Below is a small trained network, with its code and all its weights. Each question gives an input and a class and asks what happens when units are switched off, that is, made to give their printed mean instead of their output.

import numpy as np


def w(rows, s, z=0):
    codes = np.array(rows[::2]) - 128.0
    scale = np.full(codes.shape[1], s)
    scale[-1] = z or s
    return codes * scale


def norm(h):
    return h / np.sqrt((h * h).mean(-1, keepdims=True) + 1e-5)


def f(y):
    return y / 2 * (1 + np.tanh(0.7978845608 * (y + 0.044715 * y**3)))


def log_softmax(a):
    a = a - a.max(-1, keepdims=True)
    return a - np.log(np.exp(a).sum(-1, keepdims=True))


def net(x, mask):
    res = np.array(x, float).reshape(1, 2) / 4 @ E
    u = 0
    for l in range(2):
        y = f(norm(res) @ A[l][:, :-1].T + A[l][:, -1])
        res = res + np.where(mask[u : u + 6], y, B[l][:, -1]) @ B[l][:, :-1]
        u += 6
    return log_softmax(norm(res)[-1] @ U[:, :-1].T + U[:, -1])


A, B = {}, {}
E = w([
[108,183,124,180,175,114,2,78,150,72,101],'x0',
[158,196,85,154,191,129,136,189,140,172,36],'x1',
],0.008)
A[0] = w([
[98,133,161,133,114,78,102,69,132,60,115,31],'0.n1',
[254,150,94,117,122,138,211,134,147,77,45,134],'0.n2',
[125,119,97,76,93,125,168,120,140,108,214,188],'0.n3',
[130,140,129,186,131,95,58,151,149,135,112,231],'0.n4',
[142,125,178,120,57,95,160,156,85,110,192,90],'0.n5',
[157,126,157,161,212,144,68,157,123,155,126,1],'0.n6',
],0.0075,0.001)
B[0] = w([
[169,221,190,1,78,136,141,136,149,185,253,216],'0.n1',
[185,120,87,39,32,176,112,145,153,123,129,245],'0.n2',
[120,187,92,228,150,103,162,121,71,152,126,254],'0.n3',
[82,1,108,85,148,93,84,112,48,134,198,219],'0.n4',
[37,19,162,127,196,127,129,56,136,140,69,251],'0.n5',
[88,136,80,225,198,85,226,185,139,115,119,191],'0.n6',
],0.0076,0.0055)
A[1] = w([
[160,178,208,59,94,152,59,60,202,82,169,82],'1.n1',
[143,92,171,225,117,138,171,97,90,114,117,59],'1.n2',
[254,155,136,80,3,209,170,164,175,127,95,22],'1.n3',
[6,118,95,121,187,131,139,99,140,77,147,134],'1.n4',
[85,158,84,183,211,86,102,188,126,86,99,1],'1.n5',
[160,150,124,82,86,155,168,127,192,135,85,57],'1.n6',
],0.0086,0.0021)
B[1] = w([
[161,144,123,88,107,119,87,214,104,113,173,206],'1.n1',
[126,94,210,164,73,130,184,131,228,217,64,182],'1.n2',
[174,249,116,154,165,142,105,131,81,150,74,254],'1.n3',
[157,136,105,115,100,195,144,166,150,148,100,237],'1.n4',
[95,108,97,138,131,89,175,67,214,30,96,199],'1.n5',
[163,172,195,159,197,151,41,187,99,121,104,182],'1.n6',
],0.011,0.0083)
U = w([
[88,71,198,141,63,171,208,94,182,228,87,193],'0',
[136,141,154,18,81,129,71,187,101,114,246,190],'1',
[196,237,124,124,163,162,117,183,72,162,45,177],'2',
[88,105,38,129,158,118,150,106,214,40,102,182],'3',
[127,106,145,145,119,122,91,83,92,132,118,2],'4',
[148,107,161,145,126,86,115,81,91,123,130,17],'5',
],0.014,0.0052)

Each question gives the input, the list of numbers given to net, and the class t.
The units are the neurons (one row each of A and B). Each row of codes is followed by its name. A weight is (code - 128) times the scale printed after its matrix; where a second scale follows, it is the last column's (A, B and U).
mask holds one flag per neuron, layer by layer. A switched-off neuron (its flag False) gives its mean, the last column of its row in B, instead of its output. The means were averaged over made-up inputs and are rounded, as every weight is.
A unit's drop is (log p(t) with every unit on - log p(t) with that unit switched off) / (log p(t) with every unit on - log p(t) with every unit switched off).
The circuit of an input: a set's keep is (log p(t) with only the set's units on - log p(t) with every unit switched off) / (log p(t) with every unit on - log p(t) with every unit switched off). Starting from all 12 units, units are removed one at a time, each time the one whose removal leaves the highest keep (on an exact tie, the one counted first), for as long as the keep stays at least 0.8.
units of the circuit, in order: the units of the circuit, biggest drop first
top k neurons: the k neurons with the biggest drops, biggest first
drop of u: that unit's drop, to one decimal
input [0,0], class 0: units of the circuit, in order	(1.n3)
input [7,0], class 1: top 2 neurons	(0.n1, 0.n3)
input [7,1], class 3: top 3 neurons	(0.n6, 0.n2, 1.n5)
input [1,6], class 3: top 2 neurons	(0.n6, 0.n1)
input [0,-4], class 0: top 2 neurons	(0.n3, 0.n5)
input [6,1], class 3: top 2 neurons	(0.n6, 0.n2)
input [4,-1], class 1: drop of 0.n1	0.2
input [6,2], class 3: drop of 0.n6	0.4
input [7,2], class 3: drop of 0.n6	0.5
input [8,-1], class 1: drop of 0.n1	1.2
